Below are the code and all the weights of a small trained network. Each question names an input and a class and asks about switching units off, where a switched-off unit gives its printed mean instead of its output.

import numpy as np


def w(rows, s, z=0):
    codes = np.array(rows[::2]) - 128.0
    scale = np.full(codes.shape[1], s)
    scale[-1] = z or s
    return codes * scale


def norm(h):
    return h / np.sqrt((h * h).mean(-1, keepdims=True) + 1e-5)


def f(y):
    return y / 2 * (1 + np.tanh(0.7978845608 * (y + 0.044715 * y**3)))


def log_softmax(a):
    a = a - a.max(-1, keepdims=True)
    return a - np.log(np.exp(a).sum(-1, keepdims=True))


def net(x, mask):
    res = np.array(x, float).reshape(1, 5) / 4 @ E
    u = 0
    for l in range(3):
        y = f(norm(res) @ A[l][:, :-1].T + A[l][:, -1])
        res = res + np.where(mask[u : u + 5], y, B[l][:, -1]) @ B[l][:, :-1]
        u += 5
    return log_softmax(norm(res)[-1] @ U[:, :-1].T + U[:, -1])


A, B = {}, {}
E = w([
[218,155,122,146,89,126,2,147],'x0',
[103,194,177,90,84,107,136,131],'x1',
[129,127,128,129,125,127,126,120],'x2',
[167,141,139,118,94,224,161,84],'x3',
[162,162,101,209,95,72,181,89],'x4',
],0.0061)
A[0] = w([
[147,119,82,80,144,1,120,151,160],'0.n0',
[156,66,42,188,202,181,138,145,4],'0.n1',
[155,188,104,163,87,213,154,98,61],'0.n2',
[34,146,131,119,162,128,221,66,214],'0.n3',
[181,55,93,188,240,171,143,108,69],'0.n4',
],0.0057,0.0032)
B[0] = w([
[91,127,209,210,127,230,104,150,195],'0.n0',
[128,67,186,67,1,25,143,98,153],'0.n1',
[72,62,207,214,182,130,82,209,167],'0.n2',
[144,159,63,135,109,177,43,153,255],'0.n3',
[39,96,152,66,35,76,103,94,175],'0.n4',
],0.0059,0.0047)
A[1] = w([
[60,101,103,111,187,130,254,116,95],'1.n0',
[185,106,159,116,73,222,165,76,25],'1.n1',
[173,125,87,207,102,94,208,71,109],'1.n2',
[135,103,132,51,194,147,107,124,108],'1.n3',
[116,139,157,142,85,175,75,135,255],'1.n4',
],0.0075,0.0039)
B[1] = w([
[171,197,66,127,67,200,1,146,155],'1.n0',
[38,127,207,196,135,101,28,230,153],'1.n1',
[140,162,154,29,245,50,150,186,177],'1.n2',
[191,141,147,153,157,72,212,143,154],'1.n3',
[151,95,77,149,114,113,231,96,253],'1.n4',
],0.0074,0.0073)
A[2] = w([
[38,112,191,233,179,125,51,169,40],'2.n0',
[88,233,196,89,30,135,189,105,11],'2.n1',
[153,48,172,10,184,204,113,148,5],'2.n2',
[253,126,129,168,117,116,55,92,103],'2.n3',
[85,163,130,159,154,28,70,116,28],'2.n4',
],0.0062,0.0022)
B[2] = w([
[128,97,195,181,105,191,168,145,228],'2.n0',
[104,7,141,89,101,40,47,102,185],'2.n1',
[140,196,179,130,214,2,141,129,184],'2.n2',
[20,182,82,53,138,195,136,143,252],'2.n3',
[96,97,198,68,149,166,113,124,169],'2.n4',
],0.0074,0.0022)
U = w([
[140,203,42,88,104,213,48,159,127],'0',
[171,177,177,99,254,68,167,144,132],'1',
[81,81,226,225,129,200,118,186,101],'2',
[144,104,103,124,103,133,206,135,254],'3',
[95,82,137,80,53,62,86,115,84],'4',
[231,94,90,175,149,170,183,28,6],'5',
],0.0098,0.008)

Each question gives the input, the list of numbers given to net, and the class t.
The units are the neurons (one row each of A and B). Each row of codes is followed by its name. A weight is (code - 128) times the scale printed after its matrix; where a second scale follows, it is the last column's (A, B and U).
mask holds one flag per neuron, layer by layer. A switched-off neuron (its flag False) gives its mean, the last column of its row in B, instead of its output. The means were averaged over made-up inputs and are rounded, as every weight is.
A unit's drop is (log p(t) with every unit on - log p(t) with that unit switched off) / (log p(t) with every unit on - log p(t) with every unit switched off).
The circuit of an input: a set's keep is (log p(t) with only the set's units on - log p(t) with every unit switched off) / (log p(t) with every unit on - log p(t) with every unit switched off). Starting from the 12 units with the biggest drops (on a tie, the unit counted first), units are removed one at a time, each time the one whose removal leaves the highest keep (on an exact tie, the one counted first), for as long as the keep stays at least 0.8.
circuit, biggest first: the units of the circuit, biggest drop first
most important unit: the unit with the biggest drop
k most important neurons: the k neurons with the biggest drops, biggest first
top k neurons in layer l: the k neurons of layer l with the biggest drops, biggest first
input [1,6,-2,7,-4], class 2: top 2 neurons in layer 1 : [1.n1; 1.n2]
input [2,8,4,1,3], class 4: circuit, biggest first : [2.n1]
input [7,0,-3,8,-8], class 1: top 2 neurons in layer 0 : [0.n3; 0.n0]
input [5,1,4,-4,8], class 1: 2 most important neurons : [1.n2; 0.n3]
input [-5,-6,5,2,1], class 4: circuit, biggest first : [0.n1; 0.n4]
input [-7,-6,-6,-1,-5], class 0: top 3 neurons in layer 1 : [1.n0; 1.n2; 1.n4]
input [3,-2,5,2,1], class 3: circuit, biggest first : [1.n4; 0.n3]
input [-2,6,1,5,3], class 4: 2 most important neurons : [2.n1; 0.n0]
input [-8,7,-6,5,8], class 0: circuit, biggest first : [1.n0; 1.n4]
input [-5,7,6,2,0], class 4: 2 most important neurons : [2.n1; 0.n3]
input [4,5,8,-1,-6], class 3: circuit, biggest first : [1.n4; 0.n3; 1.n1]
input [-8,-6,-2,-3,7], class 0: top 2 neurons in layer 1 : [1.n0; 1.n4]
input [5,4,7,4,8], class 1: 2 most important neurons : [1.n2; 0.n3]
input [5,-8,7,-3,-1], class 4: circuit, biggest first : [0.n1]
input [5,6,1,2,-4], class 4: 3 most important neurons : [2.n1; 0.n3; 1.n0]
input [-4,-4,-8,6,8], class 1: 2 most important neurons : [1.n2; 0.n0]
input [-2,-7,5,5,-2], class 4: circuit, biggest first : [0.n4; 0.n1]
input [-6,-4,5,-6,-6], class 0: top 3 neurons in layer 1 : [1.n0; 1.n2; 1.n1]
input [-4,-3,-5,-6,4], class 2: 2 most important neurons : [0.n0; 1.n4]
input [-1,-8,-6,-5,3], class 4: most important unit : 0.n1
